In the rows, zero is written as 128.
Here are made-up elements, facts about them, and rows of numbers that follow some of those facts. Name the element behind each unnamed row.

How the elements are related:
steza greflu plusok; plefo greflu suratol; lamotru greflu suda; flabrir greflu bavi; tedem greflu grokedrum; vigrel greflu maflak
braris greflu plagus; bogrus greflu gotes; veskebek greflu rimas; dranim greflu grala; liregri greflu faflo; stige greflu bramis
trudak greflu plusok; skipar greflu brabrus; rigril greflu bratrigo; stefa greflu nefil; stadropla greflu trebran; drigen greflu leflar
gitrel greflu grifem; defak greflu potrik; bobra greflu guklom; puna greflu zumas; raneples greflu bobra; pades greflu zumas
skises greflu guzes; broskipan greflu tomul; radrer greflu grala; klobri greflu trebran; grofim greflu grokedrum; brura greflu klizes
toplas greflu traklenon; klipin greflu rimas; brastun greflu bristo; traplo greflu rimas; puvel greflu sufli; luda greflu maflak
tedrin greflu trabrek; kotrustam greflu plofa; plagri greflu skorel; vugropos greflu suda; sivil greflu sufli; nisa greflu zumas
veflis greflu mesta; broku greflu rimas; dipo greflu guklom; dugrok greflu grokedrum; stabraluk greflu skorel; damedu greflu flafum
koplamul greflu lamotru; teges greflu mesta; katres greflu brastun; skaskir greflu trebran; dretru greflu sozom; pufen greflu plofa
nefil greflu zemitrim; plofa greflu bratrigo; zostus greflu potrik; vosas greflu bavi; sketrel greflu dregres; tridre greflu kigrufam
figi greflu grala; pidru greflu flolu; fafo greflu flafum; fluko greflu grokedrum; nodrar greflu plofa; gime greflu skogrin
guzes greflu maflak; sozom greflu delen; steri greflu potrik; fudim greflu bavi; livoke greflu maflak; grokedrum greflu stekludu
druvus greflu fudim; tigol greflu suratol; plustatra greflu dregres; brastu greflu groklo; favaplun greflu fudim; vefis greflu kobrin
robram greflu klipin; stodririn greflu fipu; sitrusur greflu kigrufam; flolu greflu maflak; mimir greflu gazuk; miklo greflu degur
radom greflu fudim; nidum greflu fudim; triflel greflu studi; trabrek greflu maflak; tirak greflu plofa; faflo greflu breme
kepom greflu potrik; puskel greflu puna; fletrotrum greflu gime; budro greflu klipin; ziplak greflu bobra; flafum greflu bavi
studusta greflu flafum; movor greflu gime; zuda greflu breme; degur greflu veklastan; kiremi greflu puna; nodra greflu potrik
pofepel greflu dregres; rubrul greflu leflar; stistuk greflu plagus; skimin greflu pades; vipitris greflu guzes; briskes greflu gazuk
kloful greflu breme; klugren greflu grokedrum; kigrufam greflu trebran; lasul greflu trabrek; suratol greflu grifem; gruter greflu veklastan
buzil greflu traklenon; meklur greflu bavi; senar greflu puna; dugum greflu suratol; rubros greflu lamotru; gazuk greflu stekludu
stustove greflu suska; taflok greflu guklom; brunulok greflu plofa; noskes greflu brastun; kegras greflu vanor; muzer greflu lamotru
grala greflu gufur; trosti greflu klipin; pledrastun greflu livoke; bekul greflu feme; klizes greflu plusok; tuzil greflu bramis
flati greflu brastu; klaplom greflu rimas; potrik greflu kobrin; bokem greflu plagri; brabrus greflu bratrigo; gakla greflu kobrin
gragok greflu sufli; maskinis greflu bobra; valik greflu nefil; skubos greflu kigrufam; lidroskas greflu rimas; trosi greflu veklastan
teram greflu mesta; flimusti greflu studi; suska greflu rimas; lusto greflu delen; brozu greflu guklom; sufli greflu rimas
vava greflu plusok; drarom greflu nefil; tufe greflu plustatra; bostunek greflu stistuk; vanor greflu gufur; trusus greflu gazuk
gagepem greflu braris; klobek greflu brastu; vetal greflu dregres; bafik greflu degur; drife greflu gazuk; todak greflu guzes
plofal greflu braris; grunuk greflu gotes; dustem greflu vanor; trolaflom greflu livoke; zakur greflu lidroskas; troste greflu sozom
mebo greflu kigrufam; vigrel zerol flolu; braris zerol stistuk; bogrus zerol grunuk; veskebek zerol klipin; dranim zerol figi
stige zerol tuzil; trudak zerol vava; rigril zerol plofa; stadropla zerol skaskir; drigen zerol rubrul; gitrel zerol suratol
puna zerol pades; raneples zerol ziplak; pades zerol nisa; skises zerol vipitris; radrer zerol dranim; klobri zerol kigrufam
grofim zerol fluko; klipin zerol klaplom; puvel zerol sivil; luda zerol livoke; kotrustam zerol brunulok; vugropos zerol lamotru
broku zerol sufli; dipo zerol taflok; dugrok zerol grofim; stabraluk zerol plagri; damedu zerol studusta; teges zerol teram
dretru zerol troste; zostus zerol steri; vosas zerol meklur; sketrel zerol pofepel; tridre zerol skubos; fluko zerol klugren
nodrar zerol tirak; steri zerol kepom; fudim zerol vosas; livoke zerol guzes; grokedrum zerol gazuk; druvus zerol favaplun
tigol zerol plefo; plustatra zerol sketrel; favaplun zerol radom; vefis zerol potrik; sitrusur zerol tridre; flolu zerol trabrek
mimir zerol drife; radom zerol nidum; triflel zerol flimusti; trabrek zerol luda; tirak zerol kotrustam; kepom zerol nodra
puskel zerol senar; budro zerol trosti; flafum zerol fudim; studusta zerol fafo; movor zerol fletrotrum; zuda zerol faflo
nodra zerol defak; pofepel zerol vetal; briskes zerol mimir; kloful zerol zuda; klugren zerol tedem; kigrufam zerol stadropla
lasul zerol tedrin; gruter zerol degur; buzil zerol toplas; meklur zerol flabrir; senar zerol kiremi; dugum zerol tigol
rubros zerol koplamul; taflok zerol bobra; brunulok zerol pufen; noskes zerol katres; kegras zerol dustem; muzer zerol rubros
grala zerol vanor; trosti zerol robram; klizes zerol steza; flati zerol klobek; klaplom zerol traplo; potrik zerol gakla
brabrus zerol rigril; gragok zerol puvel; maskinis zerol raneples; valik zerol drarom; lidroskas zerol suska; trosi zerol gruter
teram zerol veflis; suska zerol veskebek; lusto zerol sozom; brozu zerol dipo; sufli zerol lidroskas; vava zerol klizes
drarom zerol stefa; trusus zerol briskes; gagepem zerol plofal; bafik zerol miklo; todak zerol skises; trolaflom zerol pledrastun
mebo zerol sitrusur; steza motem plofa; plefo motem nisa; flabrir motem noskes; tedem motem suska; vigrel motem vanor
braris motem brozu; dranim motem tirak; stige motem puvel; skorel motem gragok; rigril motem grunuk; drigen motem lasul
feme motem katres; defak motem drife; bobra motem brabrus; puna motem bavi; raneples motem veflis; broskipan motem drigen
radrer motem luda; toplas motem bafik; brastun motem gotes; puvel motem senar; luda motem stabraluk; leflar motem taflok
plagri motem trosti; plusok motem drarom; sivil motem bobra; nisa motem brunulok; veflis motem ziplak; broku motem plagus
stabraluk motem figi; katres motem traklenon; dretru motem guzes; pufen motem briskes; plofa motem troste; zostus motem stustove
vosas motem plofal; figi motem fafo; fipu motem sivil; zumas motem klobek; fafo motem fluko; nodrar motem dustem
guzes motem miklo; drevem motem studi; livoke motem bekul; grokedrum motem veskebek; bramis motem dugum; tigol motem plusok
plustatra motem pufen; brastu motem vigrel; guklom motem vetal; vefis motem todak; robram motem bramis; flolu motem fletrotrum
mimir motem zumas; nidum motem skubos; bristo motem pidru; dregres motem mimir; lisil motem flimusti; puskel motem gufur
studusta motem zemitrim; breme motem skaskir; zuda motem lisil; traklenon motem zakur; studi motem lamotru; nodra motem gitrel
rubrul motem veklastan; skimin motem zuda; vipitris motem vugropos; briskes motem grokedrum; klugren motem breme; kigrufam motem raneples
lasul motem vipitris; gruter motem rigril; buzil motem defak; meklur motem bokem; senar motem movor; dugum motem gakla
rubros motem brastu; stustove motem drevem; brunulok motem livoke; noskes motem skorel; muzer motem tedem; grala motem toplas
pledrastun motem trusus; tuzil motem trolaflom; skogrin motem tedrin; flati motem nodra; klaplom motem brura; bokem motem sketrel
gakla motem teges; maskinis motem steza; valik motem kigrufam; teram motem suratol; flimusti motem leflar; suska motem bristo
brozu motem pofepel; sufli motem tufe; drarom motem radrer; tufe motem nidum; gagepem motem dretru; todak motem stige
plofal motem puna; gotes motem damedu; dustem motem sufli; zakur motem vosas; troste motem valik; mebo motem trudak
bogrus tazutan taflok; liregri tazutan defak; skipar tazutan potrik; stefa tazutan stustove; veklastan tazutan kotrustam; brura tazutan grifem
toplas tazutan drevem; klipin tazutan stodririn; puvel tazutan pufen; kotrustam tazutan flolu; damedu tazutan studi; koplamul tazutan mesta
teges tazutan pofepel; katres tazutan bekul; pufen tazutan meklur; plofa tazutan stabraluk; zostus tazutan kegras; sketrel tazutan gufur
tomul tazutan zemitrim; pidru tazutan toplas; trebran tazutan breme; sozom tazutan stadropla; rimas tazutan skises; livoke tazutan buzil
guklom tazutan vigrel; kobrin tazutan raneples; flolu tazutan trabrek; radom tazutan klobek; kepom tazutan tedem; fletrotrum tazutan bavi
budro tazutan kepom; flafum tazutan zostus; breme tazutan vugropos; suda tazutan klipin; degur tazutan grunuk; kiremi tazutan suratol
nodra tazutan rimas; pofepel tazutan plofal; skimin tazutan trebran; lasul tazutan budro; buzil tazutan plusok; meklur tazutan lidroskas
senar tazutan grala; stustove tazutan lusto; taflok tazutan groklo; kegras tazutan guklom; trosti tazutan grofim; skogrin tazutan brozu
potrik tazutan liregri; lidroskas tazutan druvus; trosi tazutan kobrin; lusto tazutan dugrok; brozu tazutan tomul; sufli tazutan triflel
vava tazutan studusta; gagepem tazutan lasul; vetal tazutan plofa; drife tazutan klizes; bavi tazutan bobra

Known rows:
stabraluk: [149 134 118 139 130 103 141 126  95 128 106 132 106 150  98 167 133 143
 126 127 137 150 115 119 137 127 154 122 148 119 128 126 148 160 147 132
 113 120 137 135 127 118 126]
figi: [130 125 112  94 121 115  96 182 109 126 112 159 134 138  79 147 125 133
 123 135 116 125 116 131 140 129 154 133 131 120 118 110 155 126 136 147
 112 125 129 145 154  96 137]
broskipan: [126 126 114 136 128 113 131 151 122 125 119 139 119 140 132 139 134 133
 126 132 142 118 134 142 120 129 124 132 134 121 125 114 127 127 134 133
 116 128 130 141 133 129 126]
maflak: [134 118 139  51 138 148 118  49 140 138 127 120 157 121 138 115 113 122
 113  76 137 119  93 101 138 120 138 134 188 144 128 173 125 125 130 132
 130 129 126 107  81 134 131]
livoke: [128 123 140  61 132 174 106  73 140 134 151 117 172  61 148 107 124 102
 133  79 114  98  62 114 132 138 153 130  89 127 136 138 142 127 115 209
  69 132 107 117  42 137 111]
vugropos: [131 133 124 154 133 115 161 109 116 123 109 135 100 142 132 154 129 139
 124 138 154 131 137 132 134 119 124 125 148 123 131 138 125 131 140 102
 137 128 140 138 137 150 128]
bafik: [132 133 122 152 135 115 163 110 113 123 107 136  99 146 134 149 133 141
 124 135 151 139 141 135 135 118 121 127 155 123 133 139 122 130 137  98
 133 125 141 138 134 144 128]
radrer: [148 134 118 139 130 103 144 126  94 128 104 133 105 151  97 166 133 144
 127 125 136 151 116 120 138 127 153 122 151 119 128 125 146 159 146 130
 112 119 137 136 127 118 127]
leflar: [129 121 141 107 132 138 117  96 132 138 154 117 140 112 130 114 111 117
 149 101 109 111 116 119 120 127 130 117 149 146 127 114 104 136 128 117
 128 126 120 104  92 115 143]
zakur: [115 109 108 177 139 120 131 162 101 131 104 125 130 137 144 113 152 145
 131 165 157 106 172 134 117 138 122 147  91 134 121 138 149 156 130 160
 116 134 142 122 158 118 139]
nisa: [120 125 111 111 124 118 104 176 125 124 121 154 128 128 117 134 127 129
 129 137 133 101 135 146 127 121 134 139 128 123 120 108 132 111 131 136
 122 124 129 145 146 113 133]
kepom: [ 94 143 121 153 138 148 139 187 131 120 107 159 147 127 106 109 126 146
 116 148 125 122 164 162 129 123 124 162 117 108 152 136 158 103 115  97
 132  82 117 156 217 114 106]
tedem: [105 124 110 134 133 141 150 182 107 119 130 168 139 113 122 129 131 131
 148 130 107  99 119 178 111 153 114 126  91 104 138  58 123 114 124 152
  44 127 108 161 132 121 129]
trusus: [134 138 124 155 131 115 168 117 111 121 110 134  97 145 125 150 131 143
 130 137 142 140 139 144 135 120 122 120 151 122 133 121 115 126 135  89
 138 125 139 141 151 144 132]
kotrustam: [121 141 131 127 113 134 109 166 143 121 126 137 132  99 104 142 126 120
 119 160 130 110 125 126 146 121 152 131  76 117 125 134 157 102 122 142
 157 132 129 148 185 142 122]
kloful: [133 132 122 151 135 116 162 109 113 123 106 136 100 146 134 149 132 141
 123 136 151 139 139 136 135 118 121 127 155 123 133 140 123 131 138 100
 134 124 140 138 134 145 127]
zemitrim: [127 122 147  96 130 147 124  88 132 137 145 123 146 117 115 116 106 120
 138 111 105 124 114 107 133 130 130 112 148 145 127 128 111 129 129 106
 138 136 124 105 113 124 151]

Rows to name:
No name comes twice in this set of rows, the named rows included.
[130 144 150  76 106 157  72 139 155 131 148 111 150  84 106  91 111 117
 135 121  97 156 102  95 123 118 149 122  99 131 126 112 119 121 131 143
 127 114 118 110  99 116 140] | plofa
[114 119 111 118 127 137 134 167 112 120 128 165 137 108 126 141 132 122
 138 133 117  97 103 156 119 151 122 121  82 107 127  76 131 118 130 177
  49 146 116 155 107 133 132] | defak
[124 141 127 125 116 133 115 172 135 118 124 140 127 112 106 129 130 127
 123 154 118 125 134 145 147 119 141 133  94 118 129 124 144  97 115 127
 152 125 128 150 187 127 123] | radom
[128 138 128 149 124 128 138 139 134 121 120 126 120 125 131 135 139 128
 117 146 135 139 134 133 140 125 129 133 102 117 133 144 145 117 119 132
 144 127 131 142 155 142 111] | brura
[137 131 117 119 140 117 157  82 121 125  94 135 109 148 149 152 135 140
 104 112 176 129 123 128 139 112 130 141 179 122 132 172 135 128 140 121
 130 123 143 139 113 156 114] | trolaflom
[134 132 155 118 123 145 121  94 153 136 155  92 153 118 126 104 119 117
 127 113 103 144 120 102 132 135 130 118 123 142 131 147 125 130 112 119
 166 132 120 102 137 128 126] | sozom
[137 130 149 116 136 142 148  57 120 135 138 112 123 120 124 120 110 129
 145 105 116 140 120 111 136 118 130 110 170 148 134 134 100 140 133  84
 144 123 131 102 103 129 147] | brabrus
[119 118 123 210 129 106  98 144 139 129 133 120 114 143 180 111 148 109
 115 174 136 162 171 116 107 128 104 155  80 121 124 165 157 146 107 149
 154 120 132 124  89 110  97] | puvel
[121 138 127 128 119 134 109 163 140 120 123 141 127 109 115 131 131 122
 118 155 126 118 133 136 147 117 142 139  89 119 129 142 153 100 115 136
 153 125 130 147 172 131 116] | taflok
[121 137 127 125 117 134 108 164 140 121 122 140 131 108 110 134 129 122
 117 156 127 117 129 130 147 119 145 136  85 118 127 140 155 102 119 139
 152 128 130 147 174 133 120] | stefa
[134 139 125 156 128 114 168 119 113 121 114 132  98 140 122 154 129 141
 131 141 143 134 137 139 134 121 126 117 146 121 132 117 115 127 137  93
 140 129 139 142 157 150 134] | dugrok

Now the same elements, written a new way:
Some rows with their names:
trudak: [126 124 144 135 130 125 117 128 103 131 123 126 129]
troste: [141 126 124 129 126 139 124 132 116 143 132 124 148]
radom: [136 132 136 158 142 170 134 113 147 141 142 134 122]
taflok: [136 133 123 137 120 135 134 133 142 135 129 134 128]
traplo: [160 156  59 161  91 159 186 155 251 136 136 142 125]
trabrek: [125 117 105  93  83  90 123 141 122 126 130 132 117]
gagepem: [155  96 147 145 133 132 103 119 117  85  96 120 109]
skogrin: [110 116 129 108 145 136 133 109 138 104 137 127 120]
nisa: [139 133 115 136 126 136 129 136 142 138 131 135 136]
katres: [129 113 120 129 139 143 128 127 132 116 130 122 130]
dregres: [116 127 132 112 137 123 129 116 128 118 130 124 120]
degur: [111 121 126 110 137 138 143 105 152 103 138 130 114]
dretru: [129 123 137 133 135 126 112 132 103 135 125 127 137]
trusus: [121 125 144 114 134 115 126 128 107 116 115 129 137]
defak: [157 153  97 143 107 135 144 147 168 154 130 136 136]
sivil: [139 133 107 155 121 134 136 150 157 131 125 125 136]
plofal: [141 135 124 137 124 116 123 142 111 140 115 107 130]

Which element is each row?
No name comes twice in this set of rows, the named rows included.
[128 128 126 115 135 121 129 134 126 122 121 135 143] | briskes
[129 116 123 131 137 146 128 129 139 122 135 137 133] | skimin
[114 127 133 111 139 121 126 112 122 117 129 122 122] | plagri
[139 126 103 134 129 157 143 130 169 127 140 141 135] | nodra
[134 126 108 133 124 153 148 127 171 122 138 140 126] | vetal
[121 175 177 144 158 121 140 120  82 190 147 115 137] | druvus
[129 127 108 113 127 144 156 126 174 106 131 143 134] | drife
[117 126 130 112 137 122 130 117 128 116 130 121 120] | feme
[111 120 141 110 146 116 121 110 102 111 124 108 119] | puna
[101 125 143  80 151 100 129 110 110  94 116 124 135] | grokedrum
[137 107 106 116 103 116 112 150 114 133 131 137 136] | pledrastun
[137 136 140 138 131 115 115 137  84 139 113 117 139] | stabraluk
[131 102 116 114 106 108  99 151  97 134 131 140 137] | todak

